Here is a tiny trained network, its code and every weight. The questions are about switching its units off for an input and a class, where a switched-off unit gives its printed mean instead of its output.

import numpy as np


def w(rows, s, z=0):
    codes = np.array(rows[::2]) - 128.0
    scale = np.full(codes.shape[1], s)
    scale[-1] = z or s
    return codes * scale


def f(y):
    return np.maximum(y, 0)


def log_softmax(a):
    a = a - a.max(-1, keepdims=True)
    return a - np.log(np.exp(a).sum(-1, keepdims=True))


def net(x, mask):
    res = np.array(x, float).reshape(1, 3) / 4 @ E
    y = f(res @ A[0][:, :-1].T + A[0][:, -1])
    res = res + np.where(mask, y, B[0][:, -1]) @ B[0][:, :-1]
    return log_softmax(res[-1] @ U[:, :-1].T + U[:, -1])


A, B = {}, {}
E = w([
[226,125,240,95,35,96,28],'x0',
[72,2,99,56,50,204,158],'x1',
[149,105,122,135,153,135,123],'x2',
],0.0076)
A[0] = w([
[100,176,129,157,110,140,113,228],'N0',
[27,24,91,94,105,162,184,128],'N1',
[252,224,217,159,136,51,36,150],'N2',
[162,26,166,47,16,105,112,47],'N3',
[89,130,70,143,174,119,182,252],'N4',
[163,118,190,106,87,133,75,160],'N5',
[144,114,178,130,99,128,81,129],'N6',
[54,66,54,90,126,154,185,128],'N7',
[111,224,97,179,249,87,176,234],'N8',
[43,89,91,122,154,132,137,161],'N9',
],0.012,0.0043)
B[0] = w([
[134,165,56,50,189,150,109,157],'N0',
[187,111,146,50,128,117,172,216],'N1',
[175,169,160,81,160,94,234,251],'N2',
[114,60,91,88,69,153,25,206],'N3',
[114,217,92,73,210,124,109,202],'N4',
[151,90,83,2,138,161,95,190],'N5',
[144,83,111,90,116,132,113,170],'N6',
[183,139,161,102,125,110,175,205],'N7',
[53,181,81,140,207,162,52,230],'N8',
[145,143,124,90,155,106,156,182],'N9',
],0.02,0.017)
U = w([
[45,181,107,153,180,116,82,252],'0',
[212,125,162,58,137,42,218,214],'1',
[139,2,129,95,64,136,69,70],'2',
[91,94,154,189,84,123,107,28],'3',
[99,85,143,168,105,97,106,24],'4',
],0.0081,0.0017)

Each question gives the input, the list of numbers given to net, and the class t.
The units are the neurons (one row each of A and B). Each row of codes is followed by its name. A weight is (code - 128) times the scale printed after its matrix; where a second scale follows, it is the last column's (A, B and U).
mask holds one flag per neuron, in row order. A switched-off neuron (its flag False) gives its mean, the last column of its row in B, instead of its output. The means were averaged over made-up inputs and are rounded, as every weight is.
A unit's drop is (log p(t) with every unit on - log p(t) with that unit switched off) / (log p(t) with every unit on - log p(t) with every unit switched off).
The circuit of an input: a set's keep is (log p(t) with only the set's units on - log p(t) with every unit switched off) / (log p(t) with every unit on - log p(t) with every unit switched off). Starting from all 10 units, units are removed one at a time, each time the one whose removal leaves the highest keep (on an exact tie, the one counted first), for as long as the keep stays at least 0.8.
units of the circuit, in order: the units of the circuit, biggest drop first
top k neurons: the k neurons with the biggest drops, biggest first
drop when u is switched off: that unit's drop, to one decimal
input [0,-5,4], class 0: units of the circuit, in order => N8
input [0,-3,4], class 0: units of the circuit, in order => N1; N7
input [0,-2,-7], class 0: units of the circuit, in order => N1; N7
input [1,4,4], class 2: top 2 neurons => N2; N3
input [1,8,-4], class 2: top 2 neurons => N3; N2
input [0,-8,1], class 0: top 2 neurons => N8; N1
input [-1,0,-1], class 0: top 2 neurons => N2; N1
input [0,-3,8], class 0: top 2 neurons => N1; N7
input [-5,-8,-3], class 0: drop when N1 is switched off => 0.0
input [6,1,-4], class 2: drop when N3 is switched off => 0.6
input [-2,-7,6], class 0: drop when N8 is switched off => 0.4
input [-2,-7,2], class 0: drop when N8 is switched off => 0.4
